Below is a small trained network, with its code and all its weights. Each question gives an input and a target symbol and asks what happens when units are switched off, that is, made to give their printed mean instead of their output.

import numpy as np


def w(rows, s, z=0):
    codes = np.array(rows[::2]) - 128.0
    scale = np.full(codes.shape[1], s)
    scale[-1] = z or s
    return codes * scale


def f(y):
    return np.maximum(y, 0)


def softmax(a):
    e = np.exp(a - a.max(-1, keepdims=True))
    return e / e.sum(-1, keepdims=True)


def log_softmax(a):
    a = a - a.max(-1, keepdims=True)
    return a - np.log(np.exp(a).sum(-1, keepdims=True))


def net(x, mask):
    ids = ['ΛΞΦΩβεμπψ'.index(c) for c in x.split()]
    T = len(ids)
    res = E[ids] + P[:T]
    r = res
    for j in range(3):
        rows = slice(4 * j, 4 * j + 4)
        q, k, v = (r @ M[0][rows].T for M in (Q, K, V))
        z = softmax(np.where(np.tri(T) > 0, q @ k.T / 4**0.5, -1e9)) @ v
        o = O[0][rows]
        res = res + np.where(mask[j], z, o[:, -1]) @ o[:, :-1]
    y = f(res @ A[0][:, :-1].T + A[0][:, -1])
    res = res + np.where(mask[3:7], y, B[0][:, -1]) @ B[0][:, :-1]
    return log_softmax(res[-1] @ U[:, :-1].T + U[:, -1])


Q, K, V, O, A, B = {}, {}, {}, {}, {}, {}
E = w([
[162,166,119,110,151],'Λ',
[179,99,134,162,121],'Ξ',
[99,81,178,220,130],'Φ',
[150,147,187,107,130],'Ω',
[90,164,177,145,150],'β',
[104,251,44,183,92],'ε',
[134,112,176,167,199],'μ',
[136,118,97,178,178],'π',
[117,142,203,140,59],'ψ',
],0.012)
P = w([
[140,145,109,79,254],'0',
[176,119,227,254,33],'1',
[173,139,218,240,66],'2',
[172,150,208,228,89],'3',
[179,175,207,218,97],'4',
[181,176,202,213,105],'5',
],0.0065)
Q[0] = w([
[62,69,92,41,81],'H1',
[93,96,111,54,92],'H1',
[81,84,79,64,108],'H1',
[97,81,111,62,96],'H1',
[179,143,143,169,194],'H2',
[60,102,115,53,181],'H2',
[126,145,124,174,80],'H2',
[12,102,107,41,112],'H2',
[134,179,143,157,173],'H3',
[80,81,36,32,127],'H3',
[95,65,73,63,96],'H3',
[110,165,96,111,201],'H3',
],0.011)
K[0] = w([
[170,158,168,229,42],'H1',
[156,152,184,254,40],'H1',
[157,165,141,203,53],'H1',
[138,148,173,194,65],'H1',
[103,179,82,57,169],'H2',
[191,32,206,153,152],'H2',
[115,172,52,142,85],'H2',
[179,27,200,187,113],'H2',
[88,120,64,37,222],'H3',
[143,223,111,220,51],'H3',
[157,192,139,238,39],'H3',
[98,222,61,121,136],'H3',
],0.0094)
V[0] = w([
[161,69,80,172,90],'H1',
[191,133,180,62,114],'H1',
[76,146,221,148,95],'H1',
[205,153,70,50,159],'H1',
[141,141,193,84,175],'H2',
[78,185,110,122,120],'H2',
[116,119,158,198,145],'H2',
[191,131,104,97,190],'H2',
[47,170,126,147,158],'H3',
[111,125,209,157,82],'H3',
[113,68,104,182,202],'H3',
[142,91,246,150,144],'H3',
],0.012)
O[0] = w([
[235,154,137,210,116,36],'H1',
[113,214,223,84,175,171],'H1',
[19,152,145,228,166,60],'H1',
[167,144,158,29,106,236],'H1',
[52,49,196,130,85,188],'H2',
[67,170,68,96,118,127],'H2',
[143,45,64,146,182,202],'H2',
[154,71,196,43,49,200],'H2',
[46,81,14,130,106,131],'H3',
[76,128,199,216,167,67],'H3',
[183,44,40,97,171,253],'H3',
[92,58,198,143,255,236],'H3',
],0.0083,0.0048)
A[0] = w([
[155,111,254,116,127,158],'N1',
[28,79,175,78,70,253],'N2',
[75,198,69,95,100,153],'N3',
[12,129,135,246,188,165],'N4',
],0.0076,0.0038)
B[0] = w([
[169,208,208,164,189,246],'N1',
[2,175,59,89,125,218],'N2',
[166,141,96,206,160,145],'N3',
[168,148,131,180,16,210],'N4',
],0.0079,0.012)
U = w([
[130,202,130,44,56,132],'Λ',
[227,132,193,142,186,211],'Ξ',
[147,59,132,189,101,122],'Φ',
[60,183,169,124,253,64],'Ω',
[39,113,77,119,105,205],'β',
[158,217,64,150,139,96],'ε',
[77,23,125,102,246,168],'μ',
[176,32,96,72,58,67],'π',
[121,191,176,175,70,1],'ψ',
],0.0055,0.0032)

Each question gives the input, a string of symbols that net reads in full, and the target symbol t.
The units are the heads (4 rows each of Q, K, V and O) and the neurons (one row each of A and B). Each row of codes is followed by its name. A weight is (code - 128) times the scale printed after its matrix; where a second scale follows, it is the last column's (O, A, B and U).
mask holds one flag per unit, heads first, then neurons. A switched-off unit (its flag False) gives its mean, the last column of its rows in O or B, instead of its output. The means were averaged over made-up inputs and are rounded, as every weight is.
A unit's drop is (log p(t) with every unit on - log p(t) with that unit switched off) / (log p(t) with every unit on - log p(t) with every unit switched off).
The circuit of an input: a set's keep is (log p(t) with only the set's units on - log p(t) with every unit switched off) / (log p(t) with every unit on - log p(t) with every unit switched off). Starting from all 7 units, units are removed one at a time, each time the one whose removal leaves the highest keep (on an exact tie, the one counted first), for as long as the keep stays at least 0.8.
units of the circuit, in order: the units of the circuit, biggest drop first
unit that matters most: the unit with the biggest drop
k most important neurons: the k neurons with the biggest drops, biggest first
which heads matter: for each layer, one digit per head in row order, 1 if its drop is at least 0.15 and else 0, layers parted by /
drop of u: that unit's drop, to one decimal
input Ξ Ξ Ξ ψ Λ β, target Ξ: units of the circuit, in order	H1; N2; H3
input ψ ψ Ξ Ξ Λ, target ψ: units of the circuit, in order	N4; H1; H3
input π π π π β Ω, target π: units of the circuit, in order	H3; H1; N1
input ψ Λ Ω Λ Ξ, target ψ: unit that matters most	N4
input Ξ Λ β π Ξ ε, target ε: 2 most important neurons	N3; N1
input μ Ξ Ω, target μ: which heads matter	001
input Λ π β π, target Λ: which heads matter	111
input ψ Ω Λ π, target ψ: units of the circuit, in order	N4; H3; H1
input Λ β Ξ Ξ β, target Λ: units of the circuit, in order	H3; H1
input Ω Λ Ξ π Λ, target Ω: units of the circuit, in order	H1; H3; N4
input Ξ Λ Λ Ξ π, target Ξ: units of the circuit, in order	N2; H1
input β Ξ Ξ, target β: units of the circuit, in order	H1; N2; H3; H2
input Φ μ Λ Φ Φ, target Φ: units of the circuit, in order	H1; N4; H3
input Λ Ξ ε ε Λ β, target Λ: units of the circuit, in order	H3
input Λ Ξ Ξ π Ξ μ, target Λ: units of the circuit, in order	H3; H1
input Ξ β Φ, target Ξ: units of the circuit, in order	H1; H3; N2; N1
input Φ π π Ω Ξ Ω, target Φ: units of the circuit, in order	H1; N4; H3; H2
input β Ξ β Ξ β Λ, target β: which heads matter	101
input β Ξ ε, target ε: 2 most important neurons	N3; N4
input Ξ Ξ Λ Λ ψ, target Ξ: unit that matters most	H1
input μ Ω Ξ Ξ, target μ: drop of N4	0.2
input μ π Ξ Λ π Ξ, target μ: drop of H2	0.0
input β Λ π β μ, target β: drop of N2	0.2
